68	84	141	130	62	91	66	140
118	138	33	31	91	55	143	26
60	65	146	130	53	86	28	151
->
66	140	68	84	141	130	62	91
143	26	118	138	33	31	91	55
28	151	60	65	146	130	53	86

96	91	88	93	81	96
111	129	74	132	98	97
108	134	73	129	96	124
86	76	76	76	44	90
85	86	64	109	89	112
155	165	125	112	126	128
142	143	126	99	120	117
98	82	97	78	75	97
91	73	87	71	55	93
101	93	93	100	104	105
84	105	58	116	66	104
->
81	96	96	91	88	93
98	97	111	129	74	132
96	124	108	134	73	129
44	90	86	76	76	76
89	112	85	86	64	109
126	128	155	165	125	112
120	117	142	143	126	99
75	97	98	82	97	78
55	93	91	73	87	71
104	105	101	93	93	100
66	104	84	105	58	116

129	58	116
47	136	99
93	81	70
90	71	134
105	137	148
->
58	116	129
136	99	47
81	70	93
71	134	90
137	148	105

110	90	100	119	82	67	145	132	101	91	88	89	103	132	128	57
108	109	99	81	100	122	97	120	119	116	127	81	115	102	91	87
90	106	123	124	105	132	92	73	90	94	110	124	92	110	117	140
108	106	108	117	110	122	84	76	101	106	109	120	105	102	108	137
73	105	139	129	97	97	153	128	87	82	95	116	82	134	135	91
->
128	57	110	90	100	119	82	67	145	132	101	91	88	89	103	132
91	87	108	109	99	81	100	122	97	120	119	116	127	81	115	102
117	140	90	106	123	124	105	132	92	73	90	94	110	124	92	110
108	137	108	106	108	117	110	122	84	76	101	106	109	120	105	102
135	91	73	105	139	129	97	97	153	128	87	82	95	116	82	134

126	104	135	116	108	85	93	64
110	94	104	97	109	90	91	96
133	102	141	116	112	79	88	60
120	109	134	119	101	91	99	63
139	107	153	124	111	77	90	45
59	99	49	81	84	125	115	149
101	92	92	92	106	97	94	111
133	105	143	118	111	82	90	58
78	95	69	85	94	111	105	131
->
93	64	126	104	135	116	108	85
91	96	110	94	104	97	109	90
88	60	133	102	141	116	112	79
99	63	120	109	134	119	101	91
90	45	139	107	153	124	111	77
115	149	59	99	49	81	84	125
94	111	101	92	92	92	106	97
90	58	133	105	143	118	111	82
105	131	78	95	69	85	94	111

78	82	65	79	61	64
59	57	43	84	44	34
124	134	138	142	144	138
115	117	110	95	113	115
66	60	82	76	58	70
->
61	64	78	82	65	79
44	34	59	57	43	84
144	138	124	134	138	142
113	115	115	117	110	95
58	70	66	60	82	76

100	104	149	119	86	101	98	127	84	98	106	128	115
67	58	91	55	51	64	53	57	51	54	46	65	62
88	87	132	102	73	95	80	102	74	75	92	101	96
92	87	43	63	90	88	88	61	90	89	70	62	67
102	126	156	146	119	107	141	139	130	122	153	129	132
108	111	157	133	106	110	122	139	106	107	131	141	133
137	145	96	129	150	139	150	127	156	150	142	121	128
->
128	115	100	104	149	119	86	101	98	127	84	98	106
65	62	67	58	91	55	51	64	53	57	51	54	46
101	96	88	87	132	102	73	95	80	102	74	75	92
62	67	92	87	43	63	90	88	88	61	90	89	70
129	132	102	126	156	146	119	107	141	139	130	122	153
141	133	108	111	157	133	106	110	122	139	106	107	131
121	128	137	145	96	129	150	139	150	127	156	150	142
---
148	73	85	75	104	84	101	104	137	129	124	129	129	94
90	105	86	82	124	98	130	120	65	145	74	74	64	88
77	121	115	86	74	30	121	79	122	79	117	84	86	105
136	105	100	78	114	106	93	118	89	135	112	116	123	105
->
90	105	86	82	124	98	130	120	65	145	74	74	64	88
136	105	100	78	114	106	93	118	89	135	112	116	123	105

64	36	114	126	129
68	74	103	104	150
82	112	128	73	148
114	116	120	74	157
160	115	80	96	129
->
68	74	103	104	150
114	116	120	74	157

66	122	71	126	88	70	70	111	101	115	72	86	112
98	111	83	67	96	88	94	131	85	100	109	113	66
108	79	118	82	99	113	106	93	99	100	123	110	100
73	77	153	143	76	102	94	59	98	72	104	101	72
102	67	127	128	104	115	113	59	109	89	116	93	106
137	75	127	117	126	113	136	78	129	64	89	81	73
57	92	73	75	79	85	65	140	88	159	128	124	135
->
98	111	83	67	96	88	94	131	85	100	109	113	66
73	77	153	143	76	102	94	59	98	72	104	101	72
137	75	127	117	126	113	136	78	129	64	89	81	73

105	108
100	94
124	164
114	136
110	123
123	165
109	123
->
100	94
114	136
123	165

167	78	101	149	135	91	93	134	142	149	125	126	137	93
86	82	83	75	109	122	113	112	79	131	81	84	71	93
78	141	80	55	84	98	101	93	83	77	55	63	63	84
->
86	82	83	75	109	122	113	112	79	131	81	84	71	93

69	105	78	47	56	43	136	69	96	95	70	153	70	119
59	127	116	80	75	82	104	44	150	42	74	137	69	128
161	103	142	100	140	100	167	123	104	75	107	144	121	138
111	88	130	169	128	103	72	121	166	57	114	120	69	71
144	109	173	138	54	105	85	107	31	104	98	111	115	120
->
59	127	116	80	75	82	104	44	150	42	74	137	69	128
111	88	130	169	128	103	72	121	166	57	114	120	69	71

105	77	92	95	104	98	92
87	74	129	100	64	119	117
133	85	103	106	106	117	71
125	116	85	112	124	100	75
127	104	97	109	116	108	60
69	120	91	92	96	43	126
->
87	74	129	100	64	119	117
125	116	85	112	124	100	75
69	120	91	92	96	43	126
---
120	149	145	100
72	40	45	95
123	81	80	104
66	156	151	110
->
40	45
81	80

114	72	135
67	122	93
98	90	161
112	84	94
->
122	93
90	161

79	49	131	99	154
114	64	117	151	41
104	64	58	106	150
->
64	117
64	58

86	86	116	33
90	85	109	32
97	89	100	51
->
85	109
89	100

159	96	93	133	137
50	83	86	65	74
32	143	137	77	85
171	66	64	113	59
->
83	86
143	137

107	90	62	69
60	109	110	134
90	47	135	57
123	105	64	69
->
109	110
47	135
---
58	87	39	106	136	97	94	141	68
118	106	114	113	71	45	69	105	59
76	112	123	138	79	71	61	43	150
83	149	70	135	104	86	81	116	87
129	152	74	123	125	140	90	113	108
->
87	39	106	136	97	94	141	68	58
106	114	113	71	45	69	105	59	118
112	123	138	79	71	61	43	150	76
149	70	135	104	86	81	116	87	83
152	74	123	125	140	90	113	108	129

68	55	98	108	97	134	76	77	106	105	118	126	98
136	114	111	101	92	42	131	105	81	72	88	75	101
67	91	80	115	87	138	79	85	115	118	132	125	83
120	84	108	119	92	64	117	78	73	75	114	92	106
->
55	98	108	97	134	76	77	106	105	118	126	98	68
114	111	101	92	42	131	105	81	72	88	75	101	136
91	80	115	87	138	79	85	115	118	132	125	83	67
84	108	119	92	64	117	78	73	75	114	92	106	120

108	94	113	60	34
108	110	92	106	125
97	101	80	96	158
102	109	106	97	136
108	91	118	109	86
->
94	113	60	34	108
110	92	106	125	108
101	80	96	158	97
109	106	97	136	102
91	118	109	86	108

84	69	117	113	139	91	117	88	61	108	94	99	105	131
149	167	66	86	58	115	76	108	146	98	80	92	118	68
99	97	114	97	108	102	92	103	92	98	103	95	106	92
140	136	86	116	81	103	101	110	115	121	92	94	93	105
->
69	117	113	139	91	117	88	61	108	94	99	105	131	84
167	66	86	58	115	76	108	146	98	80	92	118	68	149
97	114	97	108	102	92	103	92	98	103	95	106	92	99
136	86	116	81	103	101	110	115	121	92	94	93	105	140

159	108
160	126
84	91
123	95
97	128
118	62
85	111
123	154
108	85
85	70
151	116
152	130
->
108	159
126	160
91	84
95	123
128	97
62	118
111	85
154	123
85	108
70	85
116	151
130	152

114	131	117	99	29	92
115	99	105	109	124	141
->
131	117	99	29	92	114
99	105	109	124	141	115

115	53	97	110	45	103	62	112	83	56
117	67	60	123	112	84	119	47	128	131
113	113	75	93	93	68	99	68	53	75
101	69	110	146	100	112	113	126	100	109
->
53	97	110	45	103	62	112	83	56	115
67	60	123	112	84	119	47	128	131	117
113	75	93	93	68	99	68	53	75	113
69	110	146	100	112	113	126	100	109	101
